Each row is followed by roughly how far along a hidden order it lies, from 0 to 20. A new part has a new order.
In the rows, 100 means zero.
[ 99  98 100  99 106 105 103  50 102  84  82  96  71 100  86 104 116  90
  91  97  97  85  30  99 101 103 102 100  76  99  92  48  98  65 104 101
 100  98 113 103 113  80  97  94  98  95 106  88 117  95  89 108  87 113] : 0
[ 99  93 101  98 102 102 100  90 101  96  79 102  81  98  92 102 112  95
  96  99  98  88  72  99 105  98  97  95  79  98  92  91  99  98  98 100
  98  94  95 100 102  93  79 100  96  98  98  94 113 102  94 103 113 111] : 7
[ 94  96 103  96  99  99  97 124  98  91  98 103 117  98  98  98 106 102
 103 102  93 106 111 101 103 100  90  88  89  97  93 117 100 113  94 101
  96  96  90  98  90 100  85 100  94 101  93 101 101 105 100  98 109 106] : 12
[ 95  97 104  96  95  96  93 170  95 108 106 109 144  97 107  96  99 108
 109 103  97 116 178 101 105  92  83  87  96  97  95 154 102 152  89 100
  94  92  62  96  81 115  59 107  94 105  85 109  98 106 106  92 122 107] : 20
[ 97  95 102  98 101 101  98 107  99  93  91 102 102  99  94 100 110  98
  98  99  95  95  73 100 104 100  94  94  85  97  91  93  99 105  98 101
  98  95  96 100  99  95  81 100  95  99  96  98 109 103  97 102 103 110] : 9
[ 92 103 102  99  99  99  98 121  98  81 116 102 119 100  98  97 102 102
 100  96  90 108 106 104 101 110  90  96  96  94  90  93  99 112  94 103
  98  97  94 100  97  95  90  95  96  99  95 100  99  92  98 100  83 107] : 11
[ 95 102 100 101 104 104 101  72 102  79  95  98  71 101  88 101 113  94
  91  93  95  90  46 102 101 109  98  99  88  96  88  45  98  73 102 102
 101  97 111 104 111  83  97  92  99  95 103  89 111  88  90 108  78 112] : 3
[ 93 101 103  96  97  96  95 150  96  95 113 106 141  99 106  96  99 107
 106 102  91 119 153 103 103 100  88  91  97  95  94 133 101 132  90 102
  95  96  79  98  86 106  78 102  94 103  91 106  95 103 103  94 104 104] : 16
[ 96 100  99 100 104 104 102  71 102  83  90  98  77 101  88  99 114  93
  91  94  95  87  53 101 102 107  98  98  85  95  89  60  98  79 102 102
 101  97 112 103 109  83  91  94  98  95 103  90 114  91  91 107  84 113] : 3
[ 97  98 100 100 103 103 101  91 101  86  89  99  76 100  88 102 113  94
  92  94  96  88  57 101 103 105  96  99  81  96  90  65  98  91 101 101
 100  96 105 103 107  84  89  96  98  96 101  91 114  92  91 106  89 112] : 4
[108  79 101  96 105 103 102  71 102 116  46 102  61  95  88 106 124  89
  95 107 105  67  31  92 109  82 101  93  66 104  96 105 101  88 103  96
  97  92  98  97 100  95  76 108  93  98  96  91 126 118  94 104 143 109] : 5
[ 96 102  99 101 105 104 102  62 102  78  95  96  75 101  87 102 111  93
  91  94  94  90  34 101 100 110  99 101  82  96  90  44  97  74 102 102
 101  98 116 104 112  80 103  91  99  95 105  89 112  89  89 109  78 111] : 1
[ 96  97 105  96  96  96  94 166  95 106 109 110 141  97 107  96  99 108
 109 103  97 116 166 101 106  92  84  88 100  96  95 145 102 152  89 100
  94  93  68  96  80 114  59 107  94 105  84 107  97 107 106  92 121 105] : 20
[ 96  96 104  95  96  97  94 164  96 107 101 109 139  97 107  96 100 106
 110 105  96 112 155 100 106  91  87  88  94  97  95 150 101 147  89 100
  95  93  70  96  80 113  65 107  94 105  86 106 100 110 105  94 124 105] : 19
[ 95  99 104  97  95  96  94 161  95 105 109 108 143  97 108  95  99 108
 108 102  96 118 169 101 105  93  84  88 100  95  95 150 102 151  88 100
  94  93  67  96  80 114  62 106  93 105  84 108  96 105 107  91 116 105] : 20
[ 99  98  99  99 105 104 102  61 102  86  81  97  71 100  88 103 115  90
  91  97  96  83  33  99 101 104 101  99  79  99  92  55  98  70 103 101
 100  98 115 103 111  82  98  95  97  95 104  89 116  94  89 108  91 111] : 1
[ 95  98 101  99 101 101  99 103  99  87  99 101 103  99  94 100 109  99
  98  97  94 101  87 102 103 103  94  96  91  96  92  85  99 104  96 101
  98  96  99 101 100  93  88  97  96  98  97  97 107  98  95 102  96 108] : 9
[ 96  97 104  96  98  97  95 143  96 101 105 107 135  98 105  96 102 105
 106 104  94 116 148 101 104  96  89  90  95  96  94 136 101 131  91 101
  95  95  79  97  83 108  76 104  93 103  88 104  98 107 104  95 122 105] : 16
[ 95  97 104  95  98  97  95 146  96  99 106 105 134  98 104  96 101 105
 106 105  94 112 148 101 104  96  90  91  94  97  95 141 101 128  90 101
  94  95  78  97  85 108  73 103  93 103  90 104  97 107 104  96 115 106] : 16
[100  94 100  98 107 105 103  52 103  89  73  97  62  99  86 104 116  90
  91  99  97  79  23  98 102 100 103 101  72 100  92  56  98  59 105 100
 101  98 115 102 111  81 100  96  97  96 105  87 119  97  90 108  97 109] : 0

New part:
[ 90 109  81  71 132  84 104  79  92 103 107 123 135  59  61 114 128  90
  93  96  90 101 111  96  73  87 114  55 117  85 112  95  87 104  91 128
 113 100 113  90  77  96 100 123  64 121 125 104  77] : 9
[ 97 112  78  54 141  92 103  71  94 104 110 125 140  63  66 119 126  91
  98  99  82 115 120 114  73  83 114  35 133  78 113 109  72 111  74 141
 121  96 112  94  74  96 101 137  35 121 129 102  76] : 8
[111 116  93  86  95  97  94  85  89 114  92 114 105 112  87 114  79  96
  95 111  94 122  97  69  90  74  99  86  54 103 121  88  95 103  81  75
  88 103 117  74  88  78 100 145 135 107 117 109  94] : 1
[ 93 104  99  91 142  88  99  73 104 105 112 120 134  80  55  98 123  92
  88 104  89  91 111 123  71  93 113  65 134  88 113 130  93  92  73 124
 124 100  98 111  80 113 103 109  52 115 124  95  81] : 13
[118  71 122 156  74  96  90 126  91  83 100  78  53 140 129  76  83 111
  83  90 120  69  83 109 123 127  87 136  86 127  85 101 155  84 128  52
  89 105  82 114 121 122 104  72 156  76  61 103 129] : 13
[ 91  91  99 101  84  62  91 111  72 112  97 100 100  99  83 125  97 107
  84  93 111 110 105  66 134  77  96  88  77  97 100  86 131  99 103  99
  62 101  73  75  87  83  85 116 106  96  91 116  96] : 2
[ 77  84  99  98 117  69 101 103  98  88 111  97 108  81  85 101 123 102
  91  86 110  72 119 114 115  91 112 108 142  80  92 115 105  86 104 120
  84 101  66 107  98 115  95  71  45  97 102 102  92] : 13
[ 94  90  97  99 102  80 103  98  98  95 108 109 101  87  92 100 108 102
  96  88 101  87 109 107  96  95 104 111 104  94 100 120 104 100 100 102
  85 102  96  88  93 109 102  99  52  97  95 112  98] : 10
[ 96  74 119 122 117  68  83  98  89 110 120 106  74 126  86  99 104 115
  87  95 107  87 108  98 103  88  95 124 108 105  98 142 143  85  77  92
  78 102  58  86  92 115  97  98 118  87  81 103  95] : 9
[ 93 103 106  89 140  80  95  65 105 106 113 131 121  79  56  92 107  98
  87 109  93  87 109 125  56  92 111  74 130  93 113 156  89  86  56 109
 127 103  93 106  76 111 106 113  70 113 125  88  82] : 13
[123  96 119 120  63 108  90 104  97 109  90 102  61 146 118  89  60 122
 117 106 111 104  81  72 110  87  93 123  37 125  99 109 105  85  93  64
  81 108  97  67 115  90 108 116 182  85  80 110 121] : 0
[133  94 131 162 102 127  87  83 126  94 117 109  60 144 140  64  75 105
 105 112  92  84  85 151  65 134  89 125 103 127 103 150 126  82  78  54
 131  99 114 106 110 123 117  98 188  93  82  80 123] : 15
[121 104 103 101  76  92  90 103  82 111 102 107  78 125 115 107  66 107
 109 102 101 117  96  70 115  84  94 113  57 115 106  96 124  96  83  76
  85 103 102  64  95  79 101 130 158  97  92 109 111] : 1
[112  88 117 127  76  97  85 109  96 106 103  99  54 132 118  95  78 118
 102 100 105 100  96  96 108 105  92 132  95 114  96 112 126  93  88  72
  79 103  94  76 107  99 104 104 161  85  75 107 116] : 6
[101  72 134 141  73  80  79 120  82 113  99  87  50 141  93  96  87 127
  96  94 120  82  89  68 137  95  93 136  72 107  84 111 161  78 102  81
  58 105  52  86 114 108  97  95 144  74  63 114 117] : 5
[106  96 108 103 127 100 101  78 125  90 114 115 104  93  91  79 107  98
 108 101  92  71 112 147  47 100 111 104 130 103 106 152  84  84  65 106
 120 103  95 105  99 120 112  96  97 106 111  89  95] : 15
[121  95 111 111  62 103  93 112  92 101  98 100  57 125 136  98  73 111
 105  98 102 105  95  91 103 101  92 125  67 115  98 107 115  97 101  65
  89 102 105  69 106  98 104 107 156  84  77 107 115] : 4
[113  88 108 131  94  98  95 112 106  96 108  94  60 120 135  91  88 110
 101  94 101  91  98 122 108 107  94 133 106 111  90 127 125 103 108  70
  92  98 100  89 112 115 104  88 166  82  70 100 112] : 10
[110  97 101 104  78  91  96 105  87 100  99 104  83 109 123 112  88 105
 103  96 104 105 104  85 113  91  94 102  70 106  99  91 112 101  96  85
  79 101  96  71  99  94  96 111 136  93  84 110 107] : 4
[108  92 104 111 117 102 107  93 122  70 117 102 109  90 121  74 117  93
 103  91  93  70 114 166  61 119 110 107 157 100  89 148  94  89  85 104
 127 101  99 122 106 135 109  67  69 103 103  90 101] : 20
[112  83 120 138  76  88  85 116  90 101  98  89  58 135 118  89  81 118
  95  95 109  93  92  93 126 107  93 138  71 110  88 112 135  94 108  67
  79 104  79  94 115 111 103  91 153  79  70 106 119] : 7
[ 86  84  87  99  77  63 100 129  66  93  97  84  91  94 110 121 108 105
  92  74 112  95 114  71 151  83  99 116  84  86  84  63 123 103 131 101
  54  99  71  79 102  92  82  79  73  85  75 120  94] : 5
[115  88 112 126  86  99  94 105 101 101 106 100  64 125 129  91  91 110
 102  95  97  96 101 109 100 111  94 127  83 111  95 113 124  97  99  79
  94 100  98  77 107 111 103 102 144  87  75 103 109] : 8
[102 115  87  57 149  96  95  54 100 124 113 139 133  74  48 113 111  94
  95 118  78 121 115 114  55  76 114  46 116  91 127 135  81 104  46 129
 128 101 105  74  63  91 108 155  74 122 140  97  74] : 7
[103 106  98  84 133  98  99  74 120  94 111 137 113  88  92  84 102  96
  98 107  89  84 109 136  53  94 112  88 100  98 112 155  73  81  64 104
 121 104 105  99  88 109 112 113  92 111 119  98  88] : 12
[ 92  73 125 128 124  87  91  90 112  84 126  95  93 108 103  75 123 107
  93  91 103  69 114 153  75 116 103 115 162 103  90 170 134  79  83 100
 116 101  60 119 100 141 105  54  69  97  88  89 100] : 20
[ 93 101 105  91 133  92 100  78 118  95 113 115 121  89  80  79 114  96
  95  98  89  76 113 151  53 100 113  96 140  86 110 156  88  87  63 111
 115 104  99 115  93 123 109  96  63 108 115  90  89] : 16
